M =
[[ 22  -7   2   3 -10]
 [ 47 -15   4   7 -22]
 [ 63 -17   6  11 -30]
 [ 37 -13   3   6 -17]
 [ 14  -5   1   2  -6]
 [ 58 -15   6  10 -27]]
M[0][0]: 22
M[5][4]: -27
M[3][1]: -13
M[3][4]: -17
M[2][2]: 6
M[:, 1]: [-7, -15, -17, -13, -5, -15]
M[3][2]: 3
M[:, 2]: [2, 4, 6, 3, 1, 6]
M[4][4]: -6
M[1]: [47, -15, 4, 7, -22]
M[0]: [22, -7, 2, 3, -10]
M[:, 4]: [-10, -22, -30, -17, -6, -27]
M[4]: [14, -5, 1, 2, -6]
M[0][2]: 2
M[0][4]: -10

X =
[[-7, -11, -25, -48, -22, -25, 34, 52, -27, 0, 44, -52],
 [2, 1, -4, -8, -6, -2, 0, 2, -1, -4, 3, -2],
 [7, -2, 16, 10, -32, 2, -19, -18, 6, -21, -4, 8],
 [-8, 15, -14, 13, 73, 11, 13, 6, 6, 38, -25, 16]]
X[-4, 0]: -7
X[-1, 0]: -8
X[:, 8]: [-27, -1, 6, 6]
X[:, 6]: [34, 0, -19, 13]
X[-4]: [-7, -11, -25, -48, -22, -25, 34, 52, -27, 0, 44, -52]
X[-4, -9]: -48
X[-3, 9]: -4
X[3, 5]: 11
X[2, 1]: -2
X[-4, 6]: 34
X[1, 6]: 0
X[-1, 9]: 38
X[-3, -4]: -1
X[-1, 1]: 15
X[-3]: [2, 1, -4, -8, -6, -2, 0, 2, -1, -4, 3, -2]
X[-3, -10]: -4
X[-3, -12]: 2
X[0, -1]: -52
X[0, 4]: -22
X[0, 2]: -25
X[2, -9]: 10
X[2, -10]: 16
X[0, 8]: -27
X[2]: [7, -2, 16, 10, -32, 2, -19, -18, 6, -21, -4, 8]

x =
[[ 0.05  0.00 -0.01 -0.11  0.06 -0.01 -0.08 -0.11 -0.11  0.00 -0.01 -0.11
   0.04 -0.11 -0.11 -0.01]
 [-0.05  0.02 -0.14  0.07 -0.11 -0.14 -0.08  0.06  0.06  0.03 -0.15  0.07
  -0.03  0.06  0.06 -0.14]
 [ 0.00 -0.13  0.16 -0.20  0.14  0.16 -0.08 -0.20 -0.20 -0.14  0.16 -0.20
  -0.02 -0.20 -0.20  0.15]
 [-0.08  0.04 -0.20  0.13 -0.17 -0.20 -0.08  0.13  0.13  0.05 -0.20  0.13
  -0.06  0.13  0.13 -0.20]
 [ 0.07  0.10 -0.16 -0.01 -0.03 -0.16 -0.08 -0.01 -0.01  0.11 -0.16 -0.01
   0.08 -0.01 -0.02 -0.16]]
x[0,0] = 0.05
x[3,7] = 0.13
x[:, 0] = [0.05, -0.05, 0.00, -0.08, 0.07]
x[1,5] = -0.14
x[0,1] = 0.00
x[3,15] = -0.20
x[2,13] = -0.20
x[4,6] = -0.08
x[1,9] = 0.03
x[3,3] = 0.13
x[2,15] = 0.15
x[3,8] = 0.13
x[:, 1] = [0.00, 0.02, -0.13, 0.04, 0.10]
x[0,2] = -0.01
x[1] = [-0.05, 0.02, -0.14, 0.07, -0.11, -0.14, -0.08, 0.06, 0.06, 0.03, -0.15, 0.07, -0.03, 0.06, 0.06, -0.14]
x[2] = [0.00, -0.13, 0.16, -0.20, 0.14, 0.16, -0.08, -0.20, -0.20, -0.14, 0.16, -0.20, -0.02, -0.20, -0.20, 0.15]
x[2,2] = 0.16
x[0,10] = -0.01
x[:, 13] = [-0.11, 0.06, -0.20, 0.13, -0.01]
x[4] = [0.07, 0.10, -0.16, -0.01, -0.03, -0.16, -0.08, -0.01, -0.01, 0.11, -0.16, -0.01, 0.08, -0.01, -0.02, -0.16]
x[0,13] = -0.11
x[3] = [-0.08, 0.04, -0.20, 0.13, -0.17, -0.20, -0.08, 0.13, 0.13, 0.05, -0.20, 0.13, -0.06, 0.13, 0.13, -0.20]
x[:, 12] = [0.04, -0.03, -0.02, -0.06, 0.08]
x[0] = [0.05, 0.00, -0.01, -0.11, 0.06, -0.01, -0.08, -0.11, -0.11, 0.00, -0.01, -0.11, 0.04, -0.11, -0.11, -0.01]
x[3,9] = 0.05
x[1,7] = 0.06
x[1,10] = -0.15
x[4,7] = -0.01
x[4,11] = -0.01
x[2,0] = 0.00
x[3,2] = -0.20
x[0,7] = -0.11

a =
-17	54	-9	17	-25	33	53	23	24	-31	-12	-12	-21	-4
-16	51	1	31	-12	35	58	9	22	-21	-14	-7	-23	-15
-16	52	-10	17	-26	28	49	27	25	-31	-13	-12	-19	-1
-17	53	-1	24	-19	37	56	14	24	-28	-11	-7	-23	-10
-14	46	10	28	-5	52	64	2	0	-22	-11	-24	-17	-15
-17	48	-4	27	-31	28	41	30	18	-31	-17	-15	-19	2
Rows and columns are counted from 0.
(0, 0) = -17
(1, 11) = -7
(5, 9) = -31
(1, 7) = 9
(0, 12) = -21
(5, 6) = 41
(3, 1) = 53
(5, 0) = -17
(5, 12) = -19
(2, 7) = 27
(2, 6) = 49
(0, 13) = -4
(3, 10) = -11
(0, 10) = -12
(5, 8) = 18
(4, 5) = 52
(2, 8) = 25
(1, 13) = -15
(5, 10) = -17
(2, 13) = -1
(0, 9) = -31
(0, 11) = -12
(0, 5) = 33
(5, 3) = 27
(5, 11) = -15
(5, 2) = -4
(5, 5) = 28
(4, 2) = 10
(1, 10) = -14
(2, 5) = 28
(1, 2) = 1

m =
[[ 42  35   0  42 -31  46  36 -32  42  23  46 -31  42  -6]
 [ 44  26   0  44 -25  36  27 -26  44  14  37 -25  44  -8]
 [-22 -13   0 -23  71 -28 -14  73 -22   7 -28  72 -23  51]
 [ 47   7   0  47 -11  17   7 -13  47  -3  17 -11  47 -12]
 [-44  37   0 -44  49  19  35  52 -44  55  18  49 -44  74]
 [-37  36   0 -37  43  20  35  46 -37  52  19  44 -37  67]
 [ 11 -12   0  10  40 -16 -13  40  11  -5 -16  40  11  21]
 [-28  21   0 -28  48   7  20  50 -28  36   6  48 -28  58]
 [  3  -7   0   3  42 -12  -7  43   3   2 -13  43   3  28]
 [ 37  27   0  37 -19  35  27 -20  37  17  35 -19  37  -2]
 [-11  37   0 -11  17  30  37  19 -11  44  30  17 -11  43]
 [-34  54   0 -33  24  41  53  27 -34  66  40  24 -34  65]
 [ 24  28   0  24  -8  32  29  -8  24  24  32  -8  24  11]
 [ 11 -17   0  11  43 -21 -17  43  11  -9 -21  44  11  20]]
Indices start at 0.
(0, 0)	42
(9, 5)	35
(1, 4)	-25
(9, 6)	27
(10, 2)	0
(4, 10)	18
(8, 10)	-13
(1, 12)	44
(4, 8)	-44
(9, 13)	-2
(7, 9)	36
(3, 6)	7
(3, 11)	-11
(3, 13)	-12
(10, 1)	37
(13, 0)	11
(10, 3)	-11
(3, 5)	17
(13, 5)	-21
(2, 5)	-28
(8, 0)	3
(6, 9)	-5
(5, 10)	19
(0, 10)	46
(11, 11)	24
(10, 5)	30
(4, 1)	37
(0, 1)	35
(12, 2)	0
(1, 2)	0
(11, 5)	41
(1, 1)	26
(4, 11)	49
(1, 0)	44
(10, 6)	37
(2, 1)	-13
(12, 0)	24

arr = [ 15 -38  -9 -16 -35 -41 -62 -69 -22 -52  20]
arr[0] -> 15
arr[3] -> -16
arr[1] -> -38
arr[10] -> 20
arr[9] -> -52

A = array([  5,  15, -76,  22, -39, -19])
A[0] -> 5
A[3] -> 22

W =
array([[4, 2, 4, 4, 4, 6],
       [8, 5, 2, 4, 3, 3],
       [1, 3, 5, 4, 4, 4],
       [0, 3, 5, 4, 4, 4],
       [5, 5, 3, 3, 4, 3],
       [4, 5, 3, 3, 4, 3],
       [1, 6, 4, 3, 4, 1],
       [3, 2, 4, 4, 4, 5],
       [5, 5, 3, 3, 4, 3],
       [3, 5, 4, 3, 4, 2],
       [4, 2, 4, 4, 4, 5],
       [1, 2, 5, 4, 4, 5],
       [2, 6, 4, 3, 4, 1],
       [4, 6, 4, 3, 4, 2]])
W[0,0]: 4
W[7]: [3, 2, 4, 4, 4, 5]
W[13,0]: 4
W[5,5]: 3
W[2,3]: 4
W[5,2]: 3
W[1,5]: 3
W[0,2]: 4
W[1,4]: 3
W[1,2]: 2
W[9]: [3, 5, 4, 3, 4, 2]
W[5,1]: 5
W[:, 1]: [2, 5, 3, 3, 5, 5, 6, 2, 5, 5, 2, 2, 6, 6]
W[6,2]: 4
W[3,4]: 4
W[4,2]: 3
W[:, 5]: [6, 3, 4, 4, 3, 3, 1, 5, 3, 2, 5, 5, 1, 2]
W[11]: [1, 2, 5, 4, 4, 5]
W[10,0]: 4
W[5]: [4, 5, 3, 3, 4, 3]
W[13,4]: 4
W[0,1]: 2
W[6,0]: 1
W[7,4]: 4
W[10,2]: 4
W[10,4]: 4
W[8,4]: 4
W[6,1]: 6
W[13,5]: 2
W[0]: [4, 2, 4, 4, 4, 6]
W[9,0]: 3
W[1]: [8, 5, 2, 4, 3, 3]
W[0,3]: 4
